In the rows, 100 means zero.
Each row is followed by its group and then its class within the group.
87 108 94 94 61 87 114 130 87 105 70 85 117 90 97 102 125 59 113 87 108
 99 91 109 88 166 78 114 73 115 110 112 116 122 78 122 138 103 132 95
 100 96 67 85 118 106 111 82 119 94 84 100 91 91 109 130 72
V Fubog
103 100 80 85 71 97 91 130 106 97 62 70 132 92 113 99 105 107 88 112 115
 118 87 116 97 169 115 85 68 123 122 91 89 128 71 113 76 101 106 98 102
 91 101 81 110 111 127 119 127 100 82 134 100 100 121 97 94
X nuli
96 106 89 88 67 90 100 153 100 102 60 65 123 74 108 89 110 66 98 99 117
 111 98 111 96 172 96 96 60 119 114 92 104 122 64 121 95 105 115 89 96
 87 90 73 120 114 108 105 124 103 76 140 98 96 116 116 92
V Fubog
96 99 89 88 64 88 107 138 98 104 71 75 120 80 106 97 122 58 96 89 114
 110 95 105 99 165 92 100 61 125 117 95 111 132 56 109 112 114 119 92
 101 81 82 72 105 109 111 89 132 98 71 140 94 96 115 118 79
V Fubog
108 91 91 99 70 96 86 139 105 107 65 75 127 105 106 105 112 112 69 110
 101 120 94 135 86 186 133 72 69 117 135 81 84 145 54 112 63 113 107 84
 119 90 97 64 95 115 142 135 127 113 52 151 95 96 111 92 79
X keran
109 98 90 96 89 102 84 128 108 93 76 76 115 96 112 103 95 121 85 114 104
 116 96 116 99 146 127 72 83 121 119 82 88 112 71 107 62 104 93 95 105
 91 113 87 101 113 117 132 115 106 88 142 99 98 115 85 97
X mis
93 99 85 89 81 100 96 123 100 100 83 66 114 77 107 98 107 74 100 100 118
 121 90 95 106 145 91 89 73 124 113 94 105 117 67 115 107 106 108 98 93
 84 94 88 112 107 110 87 120 99 82 130 97 103 117 106 102
V pof
92 111 90 91 72 90 107 134 100 98 71 79 119 79 109 95 112 74 107 97 111
 101 89 107 96 141 92 104 77 112 108 101 102 110 88 115 109 98 115 99 96
 96 91 92 118 105 98 98 114 94 98 111 100 95 105 117 93
V pof
110 96 94 96 92 99 84 131 105 108 79 73 115 93 107 103 101 107 75 108
 103 122 101 118 97 155 121 71 79 118 129 84 95 120 59 107 71 111 96 89
 105 86 106 79 98 110 119 128 121 109 75 152 100 97 113 89 97
X mis
91 103 89 89 71 99 101 131 98 96 70 68 121 82 105 99 113 74 108 100 118
 112 93 104 98 166 92 95 73 121 115 101 105 115 71 117 109 103 116 96 92
 90 88 86 120 110 118 90 120 99 87 119 94 101 117 112 88
V pof
109 98 82 87 76 99 83 143 116 98 54 62 133 94 115 98 101 115 75 116 111
 116 93 123 96 171 133 70 70 118 126 74 85 130 63 108 48 104 98 87 109
 88 112 72 96 115 122 137 125 108 73 160 101 96 117 87 99
X keran
102 100 82 88 79 104 96 128 110 95 64 83 128 98 113 96 101 118 90 122
 112 105 89 115 97 145 122 92 79 99 113 81 91 131 86 112 60 100 103 101
 105 96 104 80 99 111 116 119 118 101 79 129 105 96 120 96 99
X mis
91 114 91 91 80 95 123 124 89 107 72 96 112 92 95 95 110 67 131 86 116
 81 97 101 92 116 77 129 90 87 84 104 109 109 121 123 113 84 124 104 89
 107 72 101 125 105 95 66 102 94 95 68 100 98 101 137 91
V Lozim
101 107 89 92 72 95 86 131 106 96 66 70 127 90 110 98 108 113 89 106 106
 112 86 116 95 165 116 89 72 129 126 101 94 120 67 113 86 105 106 95 104
 89 101 85 107 109 121 131 125 96 89 137 97 96 119 96 95
X nuli
103 113 92 98 55 80 95 141 106 103 56 77 138 95 109 93 120 105 84 97 97
 100 87 129 79 173 114 94 67 125 134 110 99 118 67 114 100 110 121 89
 123 92 95 77 106 104 116 149 132 89 90 134 96 90 114 108 71
X mis
95 99 89 88 83 99 102 138 98 103 80 73 106 83 106 100 107 67 100 103 116
 116 98 106 100 156 96 89 77 111 108 83 104 121 66 116 87 99 108 88 91
 90 89 85 113 114 114 83 113 110 73 128 97 100 108 113 98
V Fubog
87 81 81 88 72 114 101 91 90 104 80 89 117 106 89 106 116 82 97 101 116
 121 82 103 104 162 88 101 76 121 112 99 114 148 70 105 127 108 116 100
 98 88 79 84 98 99 137 60 129 104 73 108 89 96 120 110 86
X mis
92 112 93 105 69 84 96 143 89 102 74 63 120 82 106 100 121 73 98 96 105
 114 91 112 89 179 92 84 70 126 125 115 107 106 59 121 123 102 118 87 96
 93 86 93 128 113 115 112 123 100 93 118 95 98 111 113 81
V Lozim
101 104 99 102 77 92 96 137 96 106 80 83 112 95 99 102 112 83 87 93 103
 110 103 116 93 154 103 85 80 108 111 96 99 110 68 116 94 104 110 84 107
 95 93 82 116 114 111 112 114 109 77 132 97 95 104 107 88
V Lozim
93 104 94 100 65 88 94 117 86 105 75 75 121 94 99 106 122 87 93 95 103
 116 85 110 87 180 94 91 76 131 131 129 110 113 59 116 140 108 124 93
 107 93 83 94 122 105 120 115 132 94 101 112 89 96 119 109 67
V pof
96 103 82 84 51 91 104 141 99 102 43 77 139 95 104 98 122 93 92 101 111
 105 86 125 84 186 111 94 60 118 126 91 104 144 69 120 93 107 122 93 113
 91 83 67 103 111 115 112 135 98 67 128 95 91 116 114 74
X mis
103 108 87 94 70 93 96 125 109 97 58 83 134 100 109 97 108 115 92 102
 104 100 87 121 88 152 119 98 76 114 117 100 91 121 93 116 83 102 111 96
 109 96 97 82 101 105 117 133 125 95 94 118 100 92 114 101 85
X mis
